Below are the code and all the weights of a small trained network. Each question names an input and a target symbol and asks about switching units off, where a switched-off unit gives its printed mean instead of its output.

import numpy as np


def w(rows, s, z=0):
    codes = np.array(rows[::2]) - 128.0
    scale = np.full(codes.shape[1], s)
    scale[-1] = z or s
    return codes * scale


def norm(h):
    return h / np.sqrt((h * h).mean(-1, keepdims=True) + 1e-5)


def softmax(a):
    e = np.exp(a - a.max(-1, keepdims=True))
    return e / e.sum(-1, keepdims=True)


def log_softmax(a):
    a = a - a.max(-1, keepdims=True)
    return a - np.log(np.exp(a).sum(-1, keepdims=True))


def net(x, mask):
    ids = ['ΔΣΨαγζηθλξτω'.index(c) for c in x.split()]
    T = len(ids)
    res = E[ids] + P[:T]
    u = 0
    for l in range(2):
        r = norm(res)
        for j in range(3):
            rows = slice(4 * j, 4 * j + 4)
            q, k, v = (r @ M[l][rows].T for M in (Q, K, V))
            z = softmax(np.where(np.tri(T) > 0, q @ k.T / 4**0.5, -1e9)) @ v
            o = O[l][rows]
            res = res + np.where(mask[u + j], z, o[:, -1]) @ o[:, :-1]
        u += 3
    return log_softmax(norm(res)[-1] @ U[:, :-1].T + U[:, -1])


Q, K, V, O = {}, {}, {}, {}
E = w([
[125,136,104,136,179],'Δ',
[32,137,144,159,75],'Σ',
[120,147,106,80,102],'Ψ',
[164,124,132,119,116],'α',
[119,148,126,113,123],'γ',
[139,157,137,115,124],'ζ',
[117,148,139,110,122],'η',
[252,93,143,94,133],'θ',
[151,138,133,112,131],'λ',
[124,129,128,105,127],'ξ',
[153,133,167,151,136],'τ',
[205,116,84,175,105],'ω',
],0.034)
P = w([
[53,41,184,152,179],'0',
[36,215,3,112,77],'1',
[46,224,19,159,62],'2',
[123,189,15,171,58],'3',
[128,183,29,162,62],'4',
[150,182,39,165,73],'5',
[159,193,57,160,81],'6',
[153,193,62,161,87],'7',
[149,212,71,162,109],'8',
[154,211,79,146,117],'9',
[152,209,84,157,109],'10',
[94,204,90,125,104],'11',
],0.005)
Q[0] = w([
[108,227,68,88,186],'L0H0',
[127,129,212,105,49],'L0H0',
[131,128,202,47,179],'L0H0',
[126,165,179,53,64],'L0H0',
[98,178,168,102,226],'L0H1',
[83,132,86,103,41],'L0H1',
[193,172,173,141,242],'L0H1',
[149,208,156,38,129],'L0H1',
[93,108,89,109,115],'L0H2',
[137,251,128,61,124],'L0H2',
[142,96,146,232,157],'L0H2',
[177,135,101,146,137],'L0H2',
],0.014)
K[0] = w([
[75,44,163,122,204],'L0H0',
[123,139,142,92,86],'L0H0',
[103,147,141,103,142],'L0H0',
[135,119,175,82,118],'L0H0',
[106,155,161,96,163],'L0H1',
[109,105,101,103,69],'L0H1',
[154,199,115,145,205],'L0H1',
[155,254,140,82,115],'L0H1',
[144,101,143,164,129],'L0H2',
[105,90,170,93,138],'L0H2',
[146,151,89,150,90],'L0H2',
[119,140,140,152,132],'L0H2',
],0.021)
V[0] = w([
[79,11,104,94,179],'L0H0',
[160,159,73,55,94],'L0H0',
[88,84,84,81,52],'L0H0',
[148,211,138,98,69],'L0H0',
[69,66,138,180,154],'L0H1',
[124,70,134,114,76],'L0H1',
[112,100,170,124,60],'L0H1',
[153,140,141,113,48],'L0H1',
[114,210,90,163,114],'L0H2',
[158,107,145,138,73],'L0H2',
[109,78,110,118,127],'L0H2',
[89,161,93,136,37],'L0H2',
],0.013)
O[0] = w([
[207,174,62,136,173,70],'L0H0',
[192,143,185,186,32,163],'L0H0',
[184,196,132,118,143,95],'L0H0',
[86,120,192,139,82,180],'L0H0',
[240,99,142,110,156,4],'L0H1',
[127,157,180,198,171,78],'L0H1',
[139,181,157,165,163,98],'L0H1',
[2,214,182,169,165,177],'L0H1',
[121,38,165,88,83,145],'L0H2',
[89,188,160,121,108,122],'L0H2',
[110,174,106,182,126,95],'L0H2',
[150,154,94,99,128,126],'L0H2',
],0.009,0.012)
Q[1] = w([
[143,164,186,87,112],'L1H0',
[43,174,147,94,111],'L1H0',
[120,26,151,176,94],'L1H0',
[61,183,124,49,165],'L1H0',
[57,249,59,129,136],'L1H1',
[179,12,102,186,90],'L1H1',
[118,95,61,65,161],'L1H1',
[194,137,205,216,92],'L1H1',
[156,69,95,226,130],'L1H2',
[93,229,90,16,155],'L1H2',
[150,105,141,155,42],'L1H2',
[94,108,99,56,48],'L1H2',
],0.014)
K[1] = w([
[83,109,133,137,177],'L1H0',
[125,151,185,153,177],'L1H0',
[121,121,139,160,83],'L1H0',
[153,102,135,133,202],'L1H0',
[98,217,139,130,117],'L1H1',
[116,55,97,166,129],'L1H1',
[125,161,74,108,165],'L1H1',
[156,54,165,159,75],'L1H1',
[129,136,64,92,43],'L1H2',
[136,153,134,157,250],'L1H2',
[128,76,123,139,81],'L1H2',
[139,81,104,146,153],'L1H2',
],0.021)
V[1] = w([
[126,99,53,59,67],'L1H0',
[56,133,125,220,145],'L1H0',
[114,141,69,106,90],'L1H0',
[171,98,151,147,216],'L1H0',
[121,44,116,91,155],'L1H1',
[204,63,206,149,183],'L1H1',
[91,122,45,60,112],'L1H1',
[119,191,48,94,208],'L1H1',
[187,41,130,192,113],'L1H2',
[116,90,87,254,52],'L1H2',
[75,73,118,151,182],'L1H2',
[7,100,62,102,125],'L1H2',
],0.011)
O[1] = w([
[156,100,154,142,152,115],'L1H0',
[153,133,114,169,48,191],'L1H0',
[146,75,139,116,144,131],'L1H0',
[58,153,59,135,133,62],'L1H0',
[93,110,76,159,157,97],'L1H1',
[93,182,62,107,91,1],'L1H1',
[186,92,140,149,148,173],'L1H1',
[204,77,77,124,113,82],'L1H1',
[139,137,115,185,178,151],'L1H2',
[182,102,173,250,181,205],'L1H2',
[152,105,78,156,74,136],'L1H2',
[169,103,123,128,90,164],'L1H2',
],0.014,0.0089)
U = w([
[182,19,123,106,176,253],'Δ',
[183,126,117,80,32,57],'Σ',
[226,188,245,49,149,130],'Ψ',
[137,194,111,151,56,102],'α',
[94,89,196,35,252,132],'γ',
[22,2,225,97,97,61],'ζ',
[88,119,129,30,123,146],'η',
[39,181,134,146,232,185],'θ',
[155,128,83,233,51,6],'λ',
[176,196,115,115,176,232],'ξ',
[27,83,70,161,122,128],'τ',
[153,113,201,253,254,43],'ω',
],0.0091,0.0033)

Each question gives the input, a string of symbols that net reads in full, and the target symbol t.
The units are the heads (4 rows each of Q, K, V and O). Each row of codes is followed by its name. A weight is (code - 128) times the scale printed after its matrix; where a second scale follows, it is the last column's (O and U).
mask holds one flag per head, layer by layer. A switched-off head (its flag False) gives its mean, the last column of its rows in O, instead of its output. The means were averaged over made-up inputs and are rounded, as every weight is.
A unit's drop is (log p(t) with every unit on - log p(t) with that unit switched off) / (log p(t) with every unit on - log p(t) with every unit switched off).
The circuit of an input: a set's keep is (log p(t) with only the set's units on - log p(t) with every unit switched off) / (log p(t) with every unit on - log p(t) with every unit switched off). Starting from all 6 units, units are removed one at a time, each time the one whose removal leaves the highest keep (on an exact tie, the one counted first), for as long as the keep stays at least 0.8.
units of the circuit, in order: the units of the circuit, biggest drop first
unit that matters most: the unit with the biggest drop
which heads matter: for each layer, one digit per head in row order, 1 if its drop is at least 0.15 and else 0, layers parted by /
drop of u: that unit's drop, to one decimal
input λ λ θ θ τ η ζ, target λ: units of the circuit, in order	[L0H2 L0H0 L1H0 L1H2]
input τ ζ ζ θ ω γ ω, target ω: unit that matters most	L1H2
input ω Ψ ζ ξ α α ζ ω ξ ζ γ γ, target ω: which heads matter	010 / 001
input Δ Ψ α ζ ζ ζ η ζ Ψ ζ, target Δ: which heads matter	100 / 010
input ω Σ ζ τ τ ω Δ ξ ζ, target ω: units of the circuit, in order	[L0H1 L1H2]
input Σ ζ Ψ τ Δ θ ζ α τ η, target Σ: which heads matter	110 / 111
input ζ θ γ ζ θ, target ζ: units of the circuit, in order	[L1H1 L0H0]
input Ψ ζ γ Σ Δ ζ, target Ψ: units of the circuit, in order	[L0H0 L1H1]
input γ Δ θ τ ξ, target γ: which heads matter	110 / 101
input γ ζ Δ Δ Σ θ λ ζ ζ, target γ: which heads matter	110 / 111
input θ γ ζ ζ ω γ ξ ξ Δ ζ τ λ, target θ: units of the circuit, in order	[L1H0 L0H2 L0H0]
input η ζ ζ θ ζ γ ζ η, target η: units of the circuit, in order	[L1H2 L0H1 L0H0]
input Δ Δ ζ Δ ζ Ψ ζ Ψ, target Δ: units of the circuit, in order	[L0H0 L1H1]
input τ ζ γ θ γ α λ, target τ: which heads matter	110 / 100
input θ Ψ τ, target Ψ: which heads matter	111 / 100
input λ ζ ω Ψ ω η ζ α ζ α ζ λ, target λ: which heads matter	111 / 100
input Δ θ Ψ ω θ, target ω: which heads matter	000 / 001
input Ψ Ψ θ ζ η ζ λ Δ Ψ, target Ψ: which heads matter	110 / 000
input ω ω ζ ζ η Ψ Σ ζ ω ζ Δ λ, target ω: unit that matters most	L0H1
input α Δ η, target α: unit that matters most	L1H0
input ζ λ ζ ζ Δ ζ Ψ ζ λ η θ, target ζ: which heads matter	100 / 000
input Σ ζ Ψ Σ Ψ θ Δ Ψ ζ θ Ψ, target Σ: drop of L1H2	0.6
